Below are the code and all the weights of a small trained network. Each question names an input and a class and asks about switching units off, where a switched-off unit gives its printed mean instead of its output.

import numpy as np


def w(rows, s, z=0):
    codes = np.array(rows[::2]) - 128.0
    scale = np.full(codes.shape[1], s)
    scale[-1] = z or s
    return codes * scale


def f(y):
    return np.maximum(y, 0)


def log_softmax(a):
    a = a - a.max(-1, keepdims=True)
    return a - np.log(np.exp(a).sum(-1, keepdims=True))


def net(x, mask):
    res = np.array(x, float).reshape(1, 8) / 4 @ E
    y = f(res @ A[0][:, :-1].T + A[0][:, -1])
    res = res + np.where(mask, y, B[0][:, -1]) @ B[0][:, :-1]
    return log_softmax(res[-1] @ U[:, :-1].T + U[:, -1])


A, B = {}, {}
E = w([
[138,161,136,185,106],'x0',
[131,133,150,149,106],'x1',
[131,136,128,140,121],'x2',
[207,79,248,232,173],'x3',
[53,254,181,149,159],'x4',
[227,218,232,89,97],'x5',
[124,124,114,116,142],'x6',
[126,133,125,139,126],'x7',
],0.0082)
A[0] = w([
[92,78,159,181,184,102],'neuron 0',
[180,99,55,166,122,92],'neuron 1',
[198,200,143,83,134,107],'neuron 2',
[126,110,226,158,128,185],'neuron 3',
[90,181,140,95,112,178],'neuron 4',
[166,149,105,201,164,133],'neuron 5',
[79,152,158,174,111,130],'neuron 6',
[155,147,169,123,112,84],'neuron 7',
[69,76,98,182,116,117],'neuron 8',
[155,57,132,99,53,163],'neuron 9',
[69,135,74,134,46,79],'neuron 10',
[155,75,179,153,156,71],'neuron 11',
[48,46,195,36,126,128],'neuron 12',
[203,137,43,136,105,137],'neuron 13',
[91,217,108,125,171,169],'neuron 14',
[171,77,194,173,179,149],'neuron 15',
[62,84,98,154,160,107],'neuron 16',
[72,155,154,128,208,185],'neuron 17',
[16,83,112,176,152,105],'neuron 18',
[93,107,167,112,8,255],'neuron 19',
[147,112,167,149,193,37],'neuron 20',
[114,185,130,76,196,138],'neuron 21',
],0.011,0.0043)
B[0] = w([
[142,192,72,3,95,203],'neuron 0',
[167,145,202,164,134,200],'neuron 1',
[148,132,134,63,31,203],'neuron 2',
[63,90,98,93,116,226],'neuron 3',
[95,74,118,134,203,200],'neuron 4',
[94,127,39,146,98,179],'neuron 5',
[170,68,142,144,179,179],'neuron 6',
[192,108,136,93,109,170],'neuron 7',
[134,136,186,98,85,229],'neuron 8',
[105,163,193,195,183,227],'neuron 9',
[133,184,86,88,154,221],'neuron 10',
[104,179,150,88,235,199],'neuron 11',
[111,108,146,162,156,192],'neuron 12',
[70,117,160,213,229,202],'neuron 13',
[132,73,155,133,150,216],'neuron 14',
[31,96,84,77,153,248],'neuron 15',
[180,177,223,77,104,228],'neuron 16',
[190,12,205,146,184,204],'neuron 17',
[187,151,143,123,63,254],'neuron 18',
[61,110,88,184,131,208],'neuron 19',
[137,194,55,96,203,172],'neuron 20',
[109,113,117,170,172,185],'neuron 21',
],0.0063,0.0085)
U = w([
[81,215,11,103,144,54],'0',
[105,83,107,175,87,252],'1',
[204,78,144,255,174,17],'2',
[146,166,104,171,133,220],'3',
[228,193,118,85,59,26],'4',
[175,46,31,162,109,178],'5',
[145,87,74,189,113,114],'6',
],0.0093,0.0031)

Each question gives the input, the list of numbers given to net, and the class t.
The units are the neurons (one row each of A and B). Each row of codes is followed by its name. A weight is (code - 128) times the scale printed after its matrix; where a second scale follows, it is the last column's (A, B and U).
mask holds one flag per neuron, in row order. A switched-off neuron (its flag False) gives its mean, the last column of its row in B, instead of its output. The means were averaged over made-up inputs and are rounded, as every weight is.
A unit's drop is (log p(t) with every unit on - log p(t) with that unit switched off) / (log p(t) with every unit on - log p(t) with every unit switched off).
The circuit of an input: a set's keep is (log p(t) with only the set's units on - log p(t) with every unit switched off) / (log p(t) with every unit on - log p(t) with every unit switched off). Starting from the 12 units with the biggest drops (on a tie, the unit counted first), units are removed one at a time, each time the one whose removal leaves the highest keep (on an exact tie, the one counted first), for as long as the keep stays at least 0.8.
units of the circuit, in order: the units of the circuit, biggest drop first
k most important neurons: the k neurons with the biggest drops, biggest first
drop when u is switched off: that unit's drop, to one decimal
input [8,-6,-3,5,-7,3,-6,-3], class 6: 2 most important neurons -> [neuron 15; neuron 3]
input [-2,-5,7,8,0,-7,7,-7], class 0: most important neuron -> [neuron 0]
input [7,-2,-3,-3,-7,4,-5,-6], class 2: units of the circuit, in order -> [neuron 13; neuron 9]
input [5,8,0,-5,-1,6,-3,7], class 1: units of the circuit, in order -> [neuron 19; neuron 0]
input [-4,-1,1,6,-3,-8,7,-2], class 4: units of the circuit, in order -> [neuron 0; neuron 16; neuron 18]
input [2,-7,-5,-6,-2,6,-1,-7], class 1: units of the circuit, in order -> [neuron 0; neuron 20; neuron 16]
input [3,7,-2,2,0,7,-6,-5], class 1: units of the circuit, in order -> [neuron 3; neuron 19]
input [-1,8,-8,-6,-5,7,-8,2], class 1: units of the circuit, in order -> [neuron 19; neuron 0]
input [-2,-7,5,6,7,6,1,-5], class 1: units of the circuit, in order -> [neuron 3; neuron 15]
input [-3,-5,-7,8,7,-5,6,-4], class 0: 3 most important neurons -> [neuron 0; neuron 20; neuron 15]
input [2,-4,2,7,5,-8,-3,6], class 4: 3 most important neurons -> [neuron 0; neuron 18; neuron 16]
input [0,4,-5,8,0,-8,-1,-3], class 0: 2 most important neurons -> [neuron 0; neuron 15]
input [0,-1,-3,-1,-2,-7,1,3], class 4: 2 most important neurons -> [neuron 16; neuron 18]
input [2,2,7,4,-4,-8,-2,8], class 4: most important neuron -> [neuron 0]
input [4,-7,-7,4,5,5,0,-7], class 1: 2 most important neurons -> [neuron 3; neuron 2]
input [3,7,-8,-5,-1,-5,3,8], class 3: 2 most important neurons -> [neuron 15; neuron 0]
input [-4,-1,-8,7,-7,5,-8,0], class 3: 2 most important neurons -> [neuron 11; neuron 9]
input [-7,-8,-1,2,8,6,-8,-3], class 1: 2 most important neurons -> [neuron 2; neuron 3]
input [-7,7,-5,0,8,-1,4,-8], class 2: drop when neuron 17 is switched off -> 0.2
input [-5,-6,5,1,8,7,-1,8], class 2: drop when neuron 17 is switched off -> 0.4
input [-4,0,-5,0,-5,3,5,4], class 2: drop when neuron 0 is switched off -> 0.3
input [-8,-5,0,-2,8,-5,7,1], class 2: drop when neuron 17 is switched off -> 0.3
input [-7,3,-4,3,-7,0,4,-6], class 2: units of the circuit, in order -> [neuron 9]
